Below are the code and all the weights of a small trained network. Each question names an input and a target symbol and asks about switching units off, where a switched-off unit gives its printed mean instead of its output.

import numpy as np


def w(rows, s, z=0):
    codes = np.array(rows[::2]) - 128.0
    scale = np.full(codes.shape[1], s)
    scale[-1] = z or s
    return codes * scale


def norm(h):
    return h / np.sqrt((h * h).mean(-1, keepdims=True) + 1e-5)


def f(y):
    return np.maximum(y, 0)


def softmax(a):
    e = np.exp(a - a.max(-1, keepdims=True))
    return e / e.sum(-1, keepdims=True)


def log_softmax(a):
    a = a - a.max(-1, keepdims=True)
    return a - np.log(np.exp(a).sum(-1, keepdims=True))


def net(x, mask):
    ids = ['ΔΨβημω'.index(c) for c in x.split()]
    T = len(ids)
    res = E[ids] + P[:T]
    r = norm(res)
    for j in range(2):
        rows = slice(3 * j, 3 * j + 3)
        q, k, v = (r @ M[0][rows].T for M in (Q, K, V))
        z = softmax(np.where(np.tri(T) > 0, q @ k.T / 3**0.5, -1e9)) @ v
        o = O[0][rows]
        res = res + np.where(mask[j], z, o[:, -1]) @ o[:, :-1]
    y = f(norm(res) @ A[0][:, :-1].T + A[0][:, -1])
    res = res + np.where(mask[2:10], y, B[0][:, -1]) @ B[0][:, :-1]
    return log_softmax(norm(res)[-1] @ U[:, :-1].T + U[:, -1])


Q, K, V, O, A, B = {}, {}, {}, {}, {}, {}
E = w([
[75,168,83,84,46,24],'Δ',
[51,73,156,40,2,74],'Ψ',
[143,108,36,173,153,124],'β',
[152,50,140,250,61,217],'η',
[125,74,122,10,123,201],'μ',
[85,242,61,87,48,161],'ω',
],0.0095)
P = w([
[3,146,166,181,189,154],'0',
[38,122,129,173,174,164],'1',
[88,116,123,166,177,159],'2',
[101,114,120,155,155,152],'3',
[106,116,108,143,137,146],'4',
[122,109,103,137,126,142],'5',
[134,113,87,131,115,137],'6',
[150,105,78,126,109,140],'7',
[171,115,79,119,104,137],'8',
[181,102,64,110,92,131],'9',
[198,92,48,106,81,126],'10',
[208,90,43,95,72,130],'11',
[205,82,24,84,56,105],'12',
],0.0066)
Q[0] = w([
[100,66,52,126,36,134],'head 1',
[143,106,114,152,109,147],'head 1',
[169,98,67,104,100,107],'head 1',
[150,67,23,148,5,170],'head 2',
[108,110,80,138,225,132],'head 2',
[173,157,112,84,110,167],'head 2',
],0.02)
K[0] = w([
[203,114,48,94,35,167],'head 1',
[155,149,144,93,115,104],'head 1',
[173,114,142,128,68,131],'head 1',
[191,55,126,247,19,236],'head 2',
[45,145,133,211,181,123],'head 2',
[151,101,119,114,109,64],'head 2',
],0.015)
V[0] = w([
[142,98,94,67,234,131],'head 1',
[160,217,131,33,135,143],'head 1',
[103,138,163,157,125,249],'head 1',
[82,205,158,124,197,108],'head 2',
[112,153,36,109,130,95],'head 2',
[187,153,155,211,92,141],'head 2',
],0.018)
O[0] = w([
[21,138,217,119,173,87,84],'head 1',
[100,241,118,36,128,167,136],'head 1',
[112,156,149,186,86,255,126],'head 1',
[194,123,132,100,230,137,1],'head 2',
[159,196,216,173,115,93,131],'head 2',
[80,81,94,199,145,159,197],'head 2',
],0.011,0.013)
A[0] = w([
[164,253,114,65,208,59,120],'neuron 1',
[250,136,151,65,56,118,226],'neuron 2',
[101,186,239,64,180,125,3],'neuron 3',
[35,6,147,150,142,81,255],'neuron 4',
[186,64,218,85,195,184,88],'neuron 5',
[145,141,151,65,181,104,38],'neuron 6',
[61,154,69,234,145,153,219],'neuron 7',
[166,146,222,142,100,36,194],'neuron 8',
],0.012,0.0013)
B[0] = w([
[84,146,52,220,146,8,194],'neuron 1',
[197,83,170,62,114,109,211],'neuron 2',
[115,69,40,117,83,119,163],'neuron 3',
[234,216,183,145,171,92,238],'neuron 4',
[56,125,102,51,113,209,143],'neuron 5',
[76,116,136,150,184,126,141],'neuron 6',
[46,139,202,74,138,107,254],'neuron 7',
[50,150,145,88,103,196,221],'neuron 8',
],0.016,0.0094)
U = w([
[129,116,126,119,159,43,253],'Δ',
[170,75,182,58,95,130,141],'Ψ',
[174,204,101,125,116,149,68],'β',
[148,78,139,193,111,147,26],'η',
[110,190,254,122,118,129,97],'μ',
[66,129,99,76,135,182,115],'ω',
],0.0082,0.00056)

Each question gives the input, a string of symbols that net reads in full, and the target symbol t.
The units are the heads (3 rows each of Q, K, V and O) and the neurons (one row each of A and B). Each row of codes is followed by its name. A weight is (code - 128) times the scale printed after its matrix; where a second scale follows, it is the last column's (O, A, B and U).
mask holds one flag per unit, heads first, then neurons. A switched-off unit (its flag False) gives its mean, the last column of its rows in O or B, instead of its output. The means were averaged over made-up inputs and are rounded, as every weight is.
A unit's drop is (log p(t) with every unit on - log p(t) with that unit switched off) / (log p(t) with every unit on - log p(t) with every unit switched off).
The circuit of an input: a set's keep is (log p(t) with only the set's units on - log p(t) with every unit switched off) / (log p(t) with every unit on - log p(t) with every unit switched off). Starting from all 10 units, units are removed one at a time, each time the one whose removal leaves the highest keep (on an exact tie, the one counted first), for as long as the keep stays at least 0.8.
units of the circuit, in order: the units of the circuit, biggest drop first
most important unit: the unit with the biggest drop
top k neurons: the k neurons with the biggest drops, biggest first
heads that matter: for each layer, one digit per head in row order, 1 if its drop is at least 0.15 and else 0, layers parted by /
drop when u is switched off: that unit's drop, to one decimal
input β Δ μ β Ψ, target Ψ: heads that matter => 01
input ω η η Δ β ω ω Δ ω η, target ω: units of the circuit, in order => head 1; neuron 4
input μ ω Ψ β Ψ Ψ β β η Ψ β Δ μ, target μ: top 2 neurons => neuron 4; neuron 1
input ω ω β Δ β ω β, target β: units of the circuit, in order => head 1; head 2; neuron 7
input Δ β ω β, target β: top 4 neurons => neuron 7; neuron 8; neuron 1; neuron 4
input μ Δ ω Δ Ψ Δ μ μ Ψ β β, target μ: units of the circuit, in order => head 2
input Δ Ψ β Δ ω, target β: top 2 neurons => neuron 7; neuron 1
input μ η Ψ Δ ω β, target ω: units of the circuit, in order => head 1; head 2
input μ Δ β ω, target β: units of the circuit, in order => head 2; head 1; neuron 7; neuron 8
input μ Ψ Δ β β η ω Δ β β Ψ, target Δ: top 3 neurons => neuron 4; neuron 8; neuron 2
input Ψ η Δ Δ Δ, target Δ: heads that matter => 11
input η Ψ β, target η: heads that matter => 11
input Δ β β β β β Δ μ Ψ Δ η Δ, target η: heads that matter => 10
input μ η Δ η η β Δ Ψ ω μ η η β, target η: heads that matter => 10
input η Δ β Δ β Δ ω β β, target ω: most important unit => head 2
input η ω Δ Δ β ω β μ ω Δ Ψ, target ω: top 2 neurons => neuron 2; neuron 1
input η β β Δ Ψ, target Δ: top 3 neurons => neuron 4; neuron 2; neuron 8
input β β η Δ Ψ, target η: drop when head 2 is switched off => 0.4
input β β β Δ Ψ μ β β β, target μ: drop when head 1 is switched off => 0.2
input Δ Ψ β η, target η: drop when head 2 is switched off => 0.2
input β Ψ Δ η Ψ, target η: units of the circuit, in order => head 1
